Below are the code and all the weights of a small trained network. Each question names an input and a class and asks about switching units off, where a switched-off unit gives its printed mean instead of its output.

import numpy as np


def w(rows, s, z=0):
    codes = np.array(rows[::2]) - 128.0
    scale = np.full(codes.shape[1], s)
    scale[-1] = z or s
    return codes * scale


def norm(h):
    return h / np.sqrt((h * h).mean(-1, keepdims=True) + 1e-5)


def f(y):
    return y / 2 * (1 + np.tanh(0.7978845608 * (y + 0.044715 * y**3)))


def log_softmax(a):
    a = a - a.max(-1, keepdims=True)
    return a - np.log(np.exp(a).sum(-1, keepdims=True))


def net(x, mask):
    res = np.array(x, float).reshape(1, 8) / 4 @ E
    u = 0
    for l in range(4):
        y = f(norm(res) @ A[l][:, :-1].T + A[l][:, -1])
        res = res + np.where(mask[u : u + 5], y, B[l][:, -1]) @ B[l][:, :-1]
        u += 5
    return log_softmax(norm(res)[-1] @ U[:, :-1].T + U[:, -1])


A, B = {}, {}
E = w([
[144,156,69,199,104,126,173,68,143],'x0',
[85,124,174,138,118,254,179,116,81],'x1',
[126,138,124,122,129,134,117,123,125],'x2',
[113,129,135,131,137,125,143,135,141],'x3',
[132,128,122,123,123,130,120,123,125],'x4',
[197,144,113,203,200,166,89,186,124],'x5',
[161,69,168,109,227,129,136,27,130],'x6',
[192,203,113,69,142,98,191,138,66],'x7',
],0.008)
A[0] = w([
[90,133,202,85,205,122,33,222,59,90],'L0N0',
[108,97,75,49,148,139,120,79,200,96],'L0N1',
[50,207,70,129,74,142,117,201,168,1],'L0N2',
[148,189,250,203,117,253,150,153,76,83],'L0N3',
[201,78,156,58,21,139,217,113,130,100],'L0N4',
],0.0052,0.0035)
B[0] = w([
[248,85,14,107,44,139,236,60,254,223],'L0N0',
[90,116,143,129,166,126,150,115,115,146],'L0N1',
[218,90,184,178,64,113,123,121,43,172],'L0N2',
[71,54,51,125,134,108,136,125,73,250],'L0N3',
[61,189,68,76,170,160,114,108,130,178],'L0N4',
],0.0085,0.0028)
A[1] = w([
[100,123,166,103,56,75,142,70,115,50],'L1N0',
[80,98,198,140,71,179,26,120,216,14],'L1N1',
[109,121,78,134,160,52,94,170,175,87],'L1N2',
[141,78,193,2,116,165,92,221,167,51],'L1N3',
[115,208,92,247,94,129,163,38,152,2],'L1N4',
],0.0098,0.0024)
B[1] = w([
[81,175,115,91,197,162,48,163,197,198],'L1N0',
[63,145,114,251,166,119,172,97,121,219],'L1N1',
[104,59,104,133,127,117,99,134,47,198],'L1N2',
[210,132,56,107,67,139,201,74,209,201],'L1N3',
[201,89,80,74,96,142,188,111,212,254],'L1N4',
],0.012,0.0046)
A[2] = w([
[99,152,91,143,80,99,156,166,134,120],'L2N0',
[149,218,196,96,131,90,180,130,92,4],'L2N1',
[90,185,160,138,10,140,105,205,137,98],'L2N2',
[47,134,145,83,86,105,129,95,132,117],'L2N3',
[134,100,202,96,185,120,126,44,134,83],'L2N4',
],0.013,0.003)
B[2] = w([
[162,126,216,135,175,100,131,52,149,233],'L2N0',
[116,134,114,70,226,132,136,128,76,163],'L2N1',
[218,196,235,202,104,96,114,91,141,220],'L2N2',
[57,195,124,107,133,178,94,187,220,209],'L2N3',
[226,239,239,255,1,70,120,133,155,253],'L2N4',
],0.0091,0.0044)
A[3] = w([
[141,191,136,65,111,116,166,153,113,31],'L3N0',
[107,133,115,125,137,15,92,131,157,124],'L3N1',
[197,120,117,178,201,173,105,226,133,12],'L3N2',
[166,158,125,71,202,109,138,141,75,1],'L3N3',
[95,139,194,123,101,251,173,135,116,25],'L3N4',
],0.015,0.001)
B[3] = w([
[82,79,127,249,148,147,129,108,168,236],'L3N0',
[156,105,129,62,131,167,162,157,11,220],'L3N1',
[51,217,160,62,125,131,113,124,194,252],'L3N2',
[58,31,111,209,112,160,107,127,131,217],'L3N3',
[184,81,92,39,149,66,94,174,29,254],'L3N4',
],0.013,0.0049)
U = w([
[195,100,49,88,81,129,221,88,202,92],'0',
[194,191,241,206,95,82,125,120,102,132],'1',
[113,76,107,56,126,94,112,163,2,253],'2',
[38,74,124,247,169,160,150,122,127,94],'3',
[56,231,134,67,150,147,96,169,200,64],'4',
],0.012,0.0011)

Each question gives the input, the list of numbers given to net, and the class t.
The units are the neurons (one row each of A and B). Each row of codes is followed by its name. A weight is (code - 128) times the scale printed after its matrix; where a second scale follows, it is the last column's (A, B and U).
mask holds one flag per neuron, layer by layer. A switched-off neuron (its flag False) gives its mean, the last column of its row in B, instead of its output. The means were averaged over made-up inputs and are rounded, as every weight is.
A unit's drop is (log p(t) with every unit on - log p(t) with that unit switched off) / (log p(t) with every unit on - log p(t) with every unit switched off).
The circuit of an input: a set's keep is (log p(t) with only the set's units on - log p(t) with every unit switched off) / (log p(t) with every unit on - log p(t) with every unit switched off). Starting from the 12 units with the biggest drops (on a tie, the unit counted first), units are removed one at a time, each time the one whose removal leaves the highest keep (on an exact tie, the one counted first), for as long as the keep stays at least 0.8.
circuit, biggest first: the units of the circuit, biggest drop first
top k neurons: the k neurons with the biggest drops, biggest first
top k neurons in layer l: the k neurons of layer l with the biggest drops, biggest first
input [-4,-6,-3,8,-5,-5,6,-5], class 1: circuit, biggest first	(L2N4)
input [6,-8,-8,-2,6,8,2,6], class 2: top 2 neurons	(L3N1; L1N2)
input [-4,5,-8,8,2,-4,6,-2], class 1: top 2 neurons	(L2N4; L1N4)
input [6,4,8,-7,6,7,-4,-6], class 4: top 2 neurons	(L3N2; L0N0)
input [-5,-8,-6,-5,-1,-6,-7,0], class 2: top 3 neurons	(L3N1; L1N2; L2N4)
input [2,-6,-8,-1,-2,4,3,5], class 2: top 3 neurons	(L3N1; L1N2; L3N0)
input [5,3,-2,-6,1,-3,-8,-7], class 1: top 2 neurons	(L2N2; L0N2)
input [-8,6,0,-6,-4,5,-2,-6], class 0: top 2 neurons	(L1N3; L0N0)
input [3,1,8,-3,1,3,-7,6], class 1: top 2 neurons	(L2N2; L2N0)
input [-4,-3,-1,-4,-1,7,-2,8], class 3: top 2 neurons	(L3N3; L3N0)
input [-8,-8,8,6,-2,1,-6,-7], class 0: top 2 neurons	(L1N3; L0N0)
input [4,7,8,8,0,2,6,3], class 2: top 2 neurons	(L3N4; L0N3)
input [5,-8,5,-8,7,7,2,-4], class 2: circuit, biggest first	(L1N2; L3N1)
input [-8,4,3,-3,-8,0,8,7], class 0: top 3 neurons	(L1N3; L0N0; L2N2)
input [3,-4,-2,-2,-6,0,0,0], class 2: top 2 neurons	(L1N2; L0N0)
input [-8,6,5,4,-8,0,0,-5], class 0: circuit, biggest first	(L1N3)
input [-7,-4,-8,3,1,5,-1,-6], class 0: top 2 neurons	(L0N0; L1N3)
input [-5,5,5,0,5,3,3,3], class 0: top 3 neurons	(L0N0; L2N3; L3N1)
input [3,-2,6,8,0,-3,-5,7], class 3: top 2 neurons in layer 2	(L2N1; L2N4)
input [-8,6,8,4,6,-5,-4,4], class 0: circuit, biggest first	(L1N3)
input [2,4,-7,0,-1,-4,2,6], class 3: top 2 neurons in layer 3	(L3N0; L3N3)
input [6,-7,-8,8,7,-7,7,-6], class 1: top 4 neurons in layer 0	(L0N3; L0N0; L0N1; L0N4)
input [-1,-8,-3,6,1,5,7,-4], class 2: top 2 neurons in layer 2	(L2N2; L2N0)
input [-2,-8,3,-4,7,6,-6,1], class 2: top 2 neurons in layer 2	(L2N4; L2N3)
input [0,3,-4,2,-4,-7,2,-6], class 4: top 2 neurons in layer 3	(L3N0; L3N3)
input [-5,7,7,2,-6,-6,-4,5], class 2: top 3 neurons in layer 3	(L3N4; L3N2; L3N0)
input [0,3,0,8,-1,5,3,3], class 4: circuit, biggest first	(L3N2)
input [-3,-5,6,-7,5,-4,-4,-1], class 2: top 2 neurons in layer 3	(L3N1; L3N2)
input [-6,-1,3,5,1,-8,3,0], class 4: top 2 neurons in layer 1	(L1N0; L1N4)
